Here is a tiny trained network, its code and every weight. The questions are about switching its units off for an input and a target symbol, where a switched-off unit gives its printed mean instead of its output.

import numpy as np


def w(rows, s, z=0):
    codes = np.array(rows[::2]) - 128.0
    scale = np.full(codes.shape[1], s)
    scale[-1] = z or s
    return codes * scale


def norm(h):
    return h / np.sqrt((h * h).mean(-1, keepdims=True) + 1e-5)


def f(y):
    return y / 2 * (1 + np.tanh(0.7978845608 * (y + 0.044715 * y**3)))


def softmax(a):
    e = np.exp(a - a.max(-1, keepdims=True))
    return e / e.sum(-1, keepdims=True)


def log_softmax(a):
    a = a - a.max(-1, keepdims=True)
    return a - np.log(np.exp(a).sum(-1, keepdims=True))


def net(x, mask):
    ids = ['ΓΞΠΣΦΨαβδεζηλμτω'.index(c) for c in x.split()]
    T = len(ids)
    res = E[ids] + P[:T]
    u = 0
    for l in range(2):
        r = norm(res)
        for j in range(3):
            rows = slice(2 * j, 2 * j + 2)
            q, k, v = (r @ M[l][rows].T for M in (Q, K, V))
            z = softmax(np.where(np.tri(T) > 0, q @ k.T / 2**0.5, -1e9)) @ v
            o = O[l][rows]
            res = res + np.where(mask[u + j], z, o[:, -1]) @ o[:, :-1]
        u += 3
        y = f(norm(res) @ A[l][:, :-1].T + A[l][:, -1])
        res = res + np.where(mask[u : u + 16], y, B[l][:, -1]) @ B[l][:, :-1]
        u += 16
    return log_softmax(norm(res)[-1] @ U[:, :-1].T + U[:, -1])


Q, K, V, O, A, B = {}, {}, {}, {}, {}, {}
E = w([
[144,90,124,95,139],'Γ',
[179,73,100,145,127],'Ξ',
[137,137,139,111,194],'Π',
[71,153,186,69,178],'Σ',
[117,110,133,54,147],'Φ',
[173,96,115,131,155],'Ψ',
[146,84,129,128,121],'α',
[160,100,94,120,135],'β',
[114,146,152,133,165],'δ',
[167,122,101,89,175],'ε',
[99,109,223,121,146],'ζ',
[77,77,178,151,51],'η',
[72,183,129,100,170],'λ',
[91,160,214,218,77],'μ',
[52,245,144,171,177],'τ',
[182,121,63,131,101],'ω',
],0.012)
P = w([
[37,152,211,154,186],'0',
[224,202,47,188,181],'1',
[2,169,37,203,103],'2',
[208,198,150,34,75],'3',
[77,171,57,162,66],'4',
[232,216,137,90,92],'5',
[47,166,64,154,108],'6',
],0.0096)
Q[0] = w([
[182,254,83,105,19],'0.h0',
[126,90,201,97,155],'0.h0',
[166,125,84,156,123],'0.h1',
[216,138,108,79,112],'0.h1',
[170,201,94,149,163],'0.h2',
[112,139,133,56,201],'0.h2',
],0.0094)
K[0] = w([
[132,254,110,116,64],'0.h0',
[103,121,176,154,148],'0.h0',
[107,128,152,143,97],'0.h1',
[149,125,173,76,91],'0.h1',
[154,84,117,85,62],'0.h2',
[120,159,178,132,85],'0.h2',
],0.012)
V[0] = w([
[80,85,143,92,218],'0.h0',
[178,62,181,254,145],'0.h0',
[140,103,199,59,76],'0.h1',
[202,100,143,113,193],'0.h1',
[161,147,105,137,171],'0.h2',
[128,146,228,108,159],'0.h2',
],0.0058)
O[0] = w([
[159,56,58,126,164,75],'0.h0',
[120,91,211,3,71,124],'0.h0',
[105,143,229,208,146,7],'0.h1',
[165,127,131,144,128,168],'0.h1',
[59,170,209,36,151,228],'0.h2',
[236,102,179,196,125,128],'0.h2',
],0.005,0.0018)
A[0] = w([
[131,63,194,209,151,46],'0.n0',
[145,191,95,148,230,163],'0.n1',
[93,145,186,53,113,129],'0.n2',
[142,169,88,22,174,85],'0.n3',
[151,63,86,203,86,111],'0.n4',
[86,223,149,229,87,114],'0.n5',
[2,144,67,153,167,75],'0.n6',
[155,8,122,125,110,2],'0.n7',
[67,102,190,144,144,178],'0.n8',
[74,193,150,95,88,60],'0.n9',
[184,85,123,151,107,83],'0.n10',
[148,146,162,159,39,160],'0.n11',
[113,159,178,156,97,102],'0.n12',
[187,233,152,53,88,111],'0.n13',
[138,153,75,108,138,21],'0.n14',
[199,154,147,186,156,58],'0.n15',
],0.0068,0.0044)
B[0] = w([
[132,175,10,159,117,121],'0.n0',
[113,91,109,73,25,253],'0.n1',
[224,63,71,171,92,143],'0.n2',
[145,48,134,138,116,178],'0.n3',
[117,178,163,1,148,127],'0.n4',
[100,66,121,40,157,198],'0.n5',
[191,107,211,39,94,251],'0.n6',
[86,215,253,68,101,105],'0.n7',
[179,163,18,103,31,160],'0.n8',
[135,117,53,123,140,139],'0.n9',
[87,82,179,80,118,114],'0.n10',
[198,135,116,85,147,168],'0.n11',
[127,127,28,137,166,127],'0.n12',
[233,139,55,204,160,244],'0.n13',
[105,119,133,210,132,119],'0.n14',
[119,80,91,56,132,148],'0.n15',
],0.0049,0.0038)
Q[1] = w([
[6,59,113,77,84],'1.h0',
[140,140,194,178,138],'1.h0',
[43,111,96,52,56],'1.h1',
[192,167,128,105,126],'1.h1',
[195,119,134,159,80],'1.h2',
[137,148,170,250,149],'1.h2',
],0.013)
K[1] = w([
[102,9,165,186,247],'1.h0',
[167,123,70,97,113],'1.h0',
[75,45,162,184,186],'1.h1',
[215,154,136,129,97],'1.h1',
[203,212,141,139,113],'1.h2',
[145,160,90,60,80],'1.h2',
],0.013)
V[1] = w([
[174,86,141,127,28],'1.h0',
[109,195,178,205,108],'1.h0',
[86,200,114,85,90],'1.h1',
[130,117,146,2,107],'1.h1',
[128,71,110,159,112],'1.h2',
[159,150,196,166,171],'1.h2',
],0.013)
O[1] = w([
[120,35,195,188,99,156],'1.h0',
[116,202,172,138,54,2],'1.h0',
[203,99,134,59,88,6],'1.h1',
[130,105,248,68,125,156],'1.h1',
[59,121,44,133,86,152],'1.h2',
[97,203,159,219,183,165],'1.h2',
],0.011,0.0067)
A[1] = w([
[158,111,118,50,170,61],'1.n0',
[114,177,184,45,132,3],'1.n1',
[69,67,88,110,139,35],'1.n2',
[167,165,150,118,6,77],'1.n3',
[179,247,209,91,13,188],'1.n4',
[194,165,99,80,55,147],'1.n5',
[46,163,138,139,175,152],'1.n6',
[175,139,150,77,188,120],'1.n7',
[101,187,147,121,49,242],'1.n8',
[133,198,108,184,140,140],'1.n9',
[125,182,246,87,142,82],'1.n10',
[53,59,73,122,136,58],'1.n11',
[108,170,66,124,89,105],'1.n12',
[116,23,183,144,120,161],'1.n13',
[159,112,22,116,118,146],'1.n14',
[176,147,110,207,69,97],'1.n15',
],0.013,0.0053)
B[1] = w([
[127,172,84,152,73,146],'1.n0',
[148,85,51,116,160,126],'1.n1',
[209,124,119,135,131,171],'1.n2',
[238,86,2,145,195,147],'1.n3',
[188,127,218,204,181,196],'1.n4',
[75,202,196,129,132,163],'1.n5',
[148,114,232,98,166,194],'1.n6',
[130,153,51,122,87,162],'1.n7',
[241,84,148,163,140,174],'1.n8',
[85,132,152,73,31,208],'1.n9',
[140,73,51,107,54,157],'1.n10',
[238,113,141,190,159,199],'1.n11',
[111,74,154,129,171,170],'1.n12',
[10,230,145,58,91,254],'1.n13',
[132,165,177,87,63,225],'1.n14',
[131,38,175,25,109,172],'1.n15',
],0.0086,0.0074)
U = w([
[158,58,87,145,47,181],'Γ',
[110,107,93,24,169,130],'Ξ',
[142,109,31,114,110,182],'Π',
[186,123,157,37,68,126],'Σ',
[197,158,114,101,123,189],'Φ',
[61,117,219,80,75,188],'Ψ',
[93,72,131,215,105,201],'α',
[88,133,218,187,212,95],'β',
[76,8,121,104,153,4],'δ',
[188,96,247,188,85,35],'ε',
[69,128,65,199,140,189],'ζ',
[156,247,207,135,130,75],'η',
[76,198,148,212,86,162],'λ',
[79,209,87,92,214,95],'μ',
[154,73,121,110,242,29],'τ',
[99,222,86,103,35,147],'ω',
],0.017,0.0039)

Each question gives the input, a string of symbols that net reads in full, and the target symbol t.
The units are the heads (2 rows each of Q, K, V and O) and the neurons (one row each of A and B). Each row of codes is followed by its name. A weight is (code - 128) times the scale printed after its matrix; where a second scale follows, it is the last column's (O, A, B and U).
mask holds one flag per unit, layer by layer, with each layer's heads first. A switched-off unit (its flag False) gives its mean, the last column of its rows in O or B, instead of its output. The means were averaged over made-up inputs and are rounded, as every weight is.
A unit's drop is (log p(t) with every unit on - log p(t) with that unit switched off) / (log p(t) with every unit on - log p(t) with every unit switched off).
The circuit of an input: a set's keep is (log p(t) with only the set's units on - log p(t) with every unit switched off) / (log p(t) with every unit on - log p(t) with every unit switched off). Starting from the 12 units with the biggest drops (on a tie, the unit counted first), units are removed one at a time, each time the one whose removal leaves the highest keep (on an exact tie, the one counted first), for as long as the keep stays at least 0.8.
circuit, biggest first: the units of the circuit, biggest drop first
unit that matters most: the unit with the biggest drop
top k neurons: the k neurons with the biggest drops, biggest first
top k neurons in layer l: the k neurons of layer l with the biggest drops, biggest first
input δ Ξ λ Ξ ε, target ω: circuit, biggest first : [1.h1, 0.h2, 1.n14]
input η Γ μ, target Γ: unit that matters most : 0.n8
input Σ ε Ξ η Φ ε, target Ψ: circuit, biggest first : [1.h0, 1.n13]
input δ Ξ μ Π Ψ λ, target ω: top 4 neurons : [0.n5, 0.n13, 0.n6, 0.n1]
input η τ Ξ, target Γ: top 3 neurons : [0.n1, 0.n8, 0.n6]
input μ η Ψ μ Ξ Σ, target ε: circuit, biggest first : [1.h0, 1.n4]
input δ Ψ α, target ω: top 3 neurons : [0.n0, 0.n8, 0.n3]
input Ξ Ξ Σ Ψ ε, target Ψ: circuit, biggest first : [1.h1, 0.n13]
input Ξ Γ Ξ δ Ξ, target Ψ: top 2 neurons : [0.n7, 0.n13]
input λ Ψ Ξ Ψ, target τ: top 2 neurons : [0.n13, 0.n6]
input η Ψ η Σ Σ, target Γ: top 2 neurons in layer 0 : [0.n8, 0.n1]
input Π α Ψ, target μ: top 2 neurons in layer 0 : [0.n6, 0.n0]
input Ξ Ψ δ, target Ψ: top 2 neurons : [0.n7, 0.n13]
input λ Ψ Ξ, target Σ: circuit, biggest first : [1.h1]
input α ε Ξ β Γ Ξ Φ, target α: top 2 neurons : [0.n1, 0.n6]
input Ξ Ξ δ Σ Π δ μ, target Ψ: top 3 neurons : [0.n7, 0.n6, 1.n13]
input Σ η μ, target η: top 2 neurons in layer 0 : [0.n13, 0.n0]
input Ξ Ψ λ Σ, target ω: top 3 neurons : [0.n6, 0.n13, 1.n9]
input Ψ Ξ μ Ψ, target ε: top 2 neurons : [0.n8, 1.n4]
input Σ α Ξ Ξ ε Ξ, target Π: unit that matters most : 0.h0
input Γ Σ α, target ζ: top 2 neurons in layer 0 : [0.n6, 0.n0]
input Ξ δ ε Γ Π ε λ, target Ψ: top 2 neurons in layer 0 : [0.n7, 0.n13]
input Π ε Ψ ε, target Π: top 2 neurons : [0.n13, 0.n6]
input η Σ μ Φ λ, target Γ: top 2 neurons in layer 0 : [0.n1, 0.n8]
input ω τ β ζ Σ, target δ: top 2 neurons : [0.n3, 0.n1]
input Φ Ξ η μ Ξ, target Π: top 2 neurons : [0.n0, 0.n8]
input Σ μ η, target η: unit that matters most : 0.h2
input Ψ Π ω Π μ Ξ, target ε: top 3 neurons : [0.n11, 1.n4, 1.n13]
